Below are the code and all the weights of a small trained network. Each question names an input and a target symbol and asks about switching units off, where a switched-off unit gives its printed mean instead of its output.

import numpy as np


def w(rows, s, z=0):
    codes = np.array(rows[::2]) - 128.0
    scale = np.full(codes.shape[1], s)
    scale[-1] = z or s
    return codes * scale


def norm(h):
    return h / np.sqrt((h * h).mean(-1, keepdims=True) + 1e-5)


def f(y):
    return y / 2 * (1 + np.tanh(0.7978845608 * (y + 0.044715 * y**3)))


def softmax(a):
    e = np.exp(a - a.max(-1, keepdims=True))
    return e / e.sum(-1, keepdims=True)


def log_softmax(a):
    a = a - a.max(-1, keepdims=True)
    return a - np.log(np.exp(a).sum(-1, keepdims=True))


def net(x, mask):
    ids = ['βγδεζηθμξπστφψω'.index(c) for c in x.split()]
    T = len(ids)
    res = E[ids] + P[:T]
    r = norm(res)
    for j in range(3):
        rows = slice(3 * j, 3 * j + 3)
        q, k, v = (r @ M[0][rows].T for M in (Q, K, V))
        z = softmax(np.where(np.tri(T) > 0, q @ k.T / 3**0.5, -1e9)) @ v
        o = O[0][rows]
        res = res + np.where(mask[j], z, o[:, -1]) @ o[:, :-1]
    y = f(norm(res) @ A[0][:, :-1].T + A[0][:, -1])
    res = res + np.where(mask[3:11], y, B[0][:, -1]) @ B[0][:, :-1]
    return log_softmax(norm(res)[-1] @ U[:, :-1].T + U[:, -1])


Q, K, V, O, A, B = {}, {}, {}, {}, {}, {}
E = w([
[96,133,178],'β',
[201,90,228],'γ',
[213,73,197],'δ',
[155,115,102],'ε',
[140,143,198],'ζ',
[121,124,44],'η',
[196,46,9],'θ',
[202,68,171],'μ',
[82,235,47],'ξ',
[132,227,178],'π',
[148,233,237],'σ',
[69,233,142],'τ',
[94,166,100],'φ',
[74,246,102],'ψ',
[135,254,213],'ω',
],0.014)
P = w([
[137,242,187],'0',
[138,244,195],'1',
[138,251,196],'2',
[129,244,191],'3',
[124,240,186],'4',
[119,243,186],'5',
[112,241,182],'6',
[107,243,188],'7',
[103,239,184],'8',
[93,237,179],'9',
],0.0034)
Q[0] = w([
[226,235,113],'h0',
[101,141,135],'h0',
[250,182,105],'h0',
[117,95,165],'h1',
[153,130,121],'h1',
[137,138,156],'h1',
[124,157,200],'h2',
[99,197,176],'h2',
[163,137,166],'h2',
],0.019)
K[0] = w([
[201,202,113],'h0',
[112,98,100],'h0',
[254,201,97],'h0',
[134,137,160],'h1',
[139,135,107],'h1',
[152,150,106],'h1',
[199,149,127],'h2',
[164,176,88],'h2',
[153,139,174],'h2',
],0.021)
V[0] = w([
[81,140,193],'h0',
[20,71,184],'h0',
[198,108,159],'h0',
[101,115,140],'h1',
[66,130,176],'h1',
[188,127,144],'h1',
[121,105,155],'h2',
[254,156,147],'h2',
[74,63,175],'h2',
],0.0072)
O[0] = w([
[101,166,121,125],'h0',
[220,209,253,3],'h0',
[135,94,101,151],'h0',
[143,89,121,110],'h1',
[91,71,80,128],'h1',
[118,146,159,146],'h1',
[119,135,136,104],'h2',
[157,83,82,234],'h2',
[113,172,229,35],'h2',
],0.0066,0.0055)
A[0] = w([
[91,63,80,151],'n0',
[152,163,137,115],'n1',
[3,73,133,254],'n2',
[190,111,91,62],'n3',
[162,111,106,61],'n4',
[181,73,117,141],'n5',
[98,135,165,61],'n6',
[172,131,169,163],'n7',
],0.017,0.0075)
B[0] = w([
[154,74,92,228],'n0',
[109,96,101,141],'n1',
[98,9,183,254],'n2',
[115,232,171,138],'n3',
[121,189,141,124],'n4',
[136,189,99,172],'n5',
[157,132,167,122],'n6',
[127,73,120,159],'n7',
],0.011,0.0087)
U = w([
[93,60,134,201],'β',
[209,137,148,191],'γ',
[149,153,225,194],'δ',
[143,35,58,139],'ε',
[44,138,27,1],'ζ',
[118,172,157,223],'η',
[24,144,98,3],'θ',
[94,183,91,220],'μ',
[229,87,197,95],'ξ',
[136,99,113,20],'π',
[160,142,19,83],'σ',
[134,86,253,68],'τ',
[34,126,187,109],'φ',
[151,73,215,90],'ψ',
[189,153,111,212],'ω',
],0.017,0.0054)

Each question gives the input, a string of symbols that net reads in full, and the target symbol t.
The units are the heads (3 rows each of Q, K, V and O) and the neurons (one row each of A and B). Each row of codes is followed by its name. A weight is (code - 128) times the scale printed after its matrix; where a second scale follows, it is the last column's (O, A, B and U).
mask holds one flag per unit, heads first, then neurons. A switched-off unit (its flag False) gives its mean, the last column of its rows in O or B, instead of its output. The means were averaged over made-up inputs and are rounded, as every weight is.
A unit's drop is (log p(t) with every unit on - log p(t) with that unit switched off) / (log p(t) with every unit on - log p(t) with every unit switched off).
The circuit of an input: a set's keep is (log p(t) with only the set's units on - log p(t) with every unit switched off) / (log p(t) with every unit on - log p(t) with every unit switched off). Starting from all 11 units, units are removed one at a time, each time the one whose removal leaves the highest keep (on an exact tie, the one counted first), for as long as the keep stays at least 0.8.
units of the circuit, in order: the units of the circuit, biggest drop first
unit that matters most: the unit with the biggest drop
top k neurons: the k neurons with the biggest drops, biggest first
heads that matter: for each layer, one digit per head in row order, 1 if its drop is at least 0.15 and else 0, layers parted by /
drop of u: that unit's drop, to one decimal
input δ ξ ω φ γ ξ θ ξ ζ τ, target φ: units of the circuit, in order -> (n0, h0)
input π ζ ψ φ φ γ τ, target φ: units of the circuit, in order -> (h0, n0)
input φ π μ β ε σ ω θ ψ, target ε: heads that matter -> 101
input φ ξ μ τ π π δ τ γ, target ξ: units of the circuit, in order -> (n2, h0)
input ψ τ τ θ μ, target ω: top 3 neurons -> (n2, n5, n3)
input τ τ ζ θ, target σ: units of the circuit, in order -> (n2, h0, n3)
input π ψ φ τ ε η τ μ σ, target ε: units of the circuit, in order -> (h0)
input ε σ β γ ξ τ, target ε: top 2 neurons -> (n0, n3)
input β ζ θ, target σ: heads that matter -> 000
input π ω δ, target γ: heads that matter -> 000
input π ξ τ ζ μ, target ω: heads that matter -> 000
input η ξ ε τ, target ε: heads that matter -> 101
input θ θ π, target μ: top 3 neurons -> (n2, n0, n1)
input ζ π σ σ β β ε ψ, target ε: unit that matters most -> h2
input τ η τ σ, target δ: top 4 neurons -> (n2, n0, n5, n7)
input ζ π τ θ τ μ σ, target δ: drop of n2 -> 0.9
input τ τ φ τ δ ε ζ ω, target ε: drop of h0 -> 1.0
input φ ζ π δ, target γ: drop of n5 -> 0.4
input ζ ξ τ ε φ γ, target ε: drop of h0 -> 2.9
